Below is a small trained network, with its code and all its weights. Each question gives an input and a class and asks what happens when units are switched off, that is, made to give their printed mean instead of their output.

import numpy as np


def w(rows, s, z=0):
    codes = np.array(rows[::2]) - 128.0
    scale = np.full(codes.shape[1], s)
    scale[-1] = z or s
    return codes * scale


def norm(h):
    return h / np.sqrt((h * h).mean(-1, keepdims=True) + 1e-5)


def f(y):
    return np.maximum(y, 0)


def log_softmax(a):
    a = a - a.max(-1, keepdims=True)
    return a - np.log(np.exp(a).sum(-1, keepdims=True))


def net(x, mask):
    res = np.array(x, float).reshape(1, 4) / 4 @ E
    u = 0
    for l in range(3):
        y = f(norm(res) @ A[l][:, :-1].T + A[l][:, -1])
        res = res + np.where(mask[u : u + 6], y, B[l][:, -1]) @ B[l][:, :-1]
        u += 6
    return log_softmax(norm(res)[-1] @ U[:, :-1].T + U[:, -1])


A, B = {}, {}
E = w([
[184,190,99,102,166],'x0',
[83,115,104,123,147],'x1',
[87,255,154,112,155],'x2',
[132,114,142,69,136],'x3',
],0.0097)
A[0] = w([
[70,107,92,111,180,172],'0.n1',
[120,107,122,57,156,145],'0.n2',
[128,70,55,140,77,161],'0.n3',
[97,82,115,146,246,159],'0.n4',
[124,110,186,51,101,176],'0.n5',
[103,167,190,146,138,4],'0.n6',
],0.011,0.0034)
B[0] = w([
[202,136,171,165,89,201],'0.n1',
[161,121,95,236,73,186],'0.n2',
[153,228,185,87,230,253],'0.n3',
[180,151,181,101,34,194],'0.n4',
[105,164,163,254,185,208],'0.n5',
[185,55,176,48,235,167],'0.n6',
],0.0076,0.0058)
A[1] = w([
[60,171,114,117,2,198],'1.n1',
[57,219,76,179,188,201],'1.n2',
[184,55,98,108,152,149],'1.n3',
[161,157,84,102,133,19],'1.n4',
[83,75,224,179,67,139],'1.n5',
[94,102,91,51,131,4],'1.n6',
],0.0087,0.0033)
B[1] = w([
[221,178,147,148,131,148],'1.n1',
[167,5,161,114,97,238],'1.n2',
[106,189,197,37,153,180],'1.n3',
[73,147,87,76,174,147],'1.n4',
[86,223,56,119,230,255],'1.n5',
[255,62,89,164,175,128],'1.n6',
],0.0074,0.0059)
A[2] = w([
[55,161,144,118,177,67],'2.n1',
[131,35,83,2,111,182],'2.n2',
[136,170,43,155,157,22],'2.n3',
[41,165,110,151,170,163],'2.n4',
[210,184,32,25,104,2],'2.n5',
[181,193,99,244,240,115],'2.n6',
],0.0065,0.0019)
B[2] = w([
[147,218,95,75,165,163],'2.n1',
[107,136,165,149,246,135],'2.n2',
[106,181,157,188,73,140],'2.n3',
[182,169,146,166,131,167],'2.n4',
[2,141,51,236,186,164],'2.n5',
[81,34,172,169,40,254],'2.n6',
],0.0066,0.0091)
U = w([
[80,174,40,217,249,192],'0',
[152,134,171,102,164,251],'1',
[153,151,148,166,130,252],'2',
[105,70,182,179,109,155],'3',
[83,116,95,122,113,74],'4',
[117,120,70,121,93,3],'5',
[44,64,63,105,71,3],'6',
],0.011,0.0036)

Each question gives the input, the list of numbers given to net, and the class t.
The units are the neurons (one row each of A and B). Each row of codes is followed by its name. A weight is (code - 128) times the scale printed after its matrix; where a second scale follows, it is the last column's (A, B and U).
mask holds one flag per neuron, layer by layer. A switched-off neuron (its flag False) gives its mean, the last column of its row in B, instead of its output. The means were averaged over made-up inputs and are rounded, as every weight is.
A unit's drop is (log p(t) with every unit on - log p(t) with that unit switched off) / (log p(t) with every unit on - log p(t) with every unit switched off).
The circuit of an input: a set's keep is (log p(t) with only the set's units on - log p(t) with every unit switched off) / (log p(t) with every unit on - log p(t) with every unit switched off). Starting from the 12 units with the biggest drops (on a tie, the unit counted first), units are removed one at a time, each time the one whose removal leaves the highest keep (on an exact tie, the one counted first), for as long as the keep stays at least 0.8.
units of the circuit, in order: the units of the circuit, biggest drop first
unit that matters most: the unit with the biggest drop
top k neurons: the k neurons with the biggest drops, biggest first
top k neurons in layer l: the k neurons of layer l with the biggest drops, biggest first
input [-7,6,3,5], class 0: top neuron -> (1.n5)
input [3,3,8,0], class 1: units of the circuit, in order -> (1.n2, 1.n5, 0.n6)
input [7,-4,-5,-1], class 0: units of the circuit, in order -> (2.n5, 1.n2)
input [8,6,-7,7], class 0: top 2 neurons -> (2.n5, 1.n2)
input [0,7,6,8], class 3: units of the circuit, in order -> (0.n2, 0.n3, 1.n2)
input [3,4,-3,1], class 2: units of the circuit, in order -> (0.n4, 1.n2)
input [2,8,-6,0], class 2: units of the circuit, in order -> (0.n3, 0.n1, 0.n4)
input [1,4,-8,4], class 1: top 3 neurons -> (1.n3, 0.n3, 2.n6)
input [-6,5,-5,4], class 0: units of the circuit, in order -> (1.n5, 1.n2)
input [5,5,-4,7], class 3: top 3 neurons in layer 0 -> (0.n2, 0.n5, 0.n6)
input [-6,-2,2,-1], class 0: top 2 neurons -> (1.n5, 0.n3)
input [4,8,1,-7], class 2: units of the circuit, in order -> (0.n4, 1.n5)
input [-1,6,3,2], class 2: units of the circuit, in order -> (0.n4, 0.n3, 1.n1)
input [-8,-8,4,-8], class 0: unit that matters most -> 1.n5
input [5,4,-7,-7], class 1: top 2 neurons in layer 1 -> (1.n5, 1.n3)
input [0,6,-2,-6], class 2: units of the circuit, in order -> (0.n4, 0.n1)
input [7,-4,1,-8], class 3: top 4 neurons -> (1.n5, 1.n2, 2.n6, 0.n4)
input [-3,-4,8,-4], class 1: top 2 neurons -> (0.n6, 2.n6)
input [-6,5,8,-3], class 1: top 2 neurons -> (0.n6, 1.n2)
input [6,6,-4,-8], class 3: top 2 neurons in layer 2 -> (2.n6, 2.n1)
input [-8,-6,-1,-4], class 0: units of the circuit, in order -> (1.n5)
input [-6,-2,-6,-1], class 0: units of the circuit, in order -> (1.n5, 1.n2)
input [7,-3,1,-1], class 0: top 2 neurons -> (2.n5, 0.n5)
input [-1,-4,-7,4], class 1: units of the circuit, in order -> (1.n3, 2.n6)
input [1,1,0,7], class 3: top 2 neurons -> (2.n6, 0.n5)
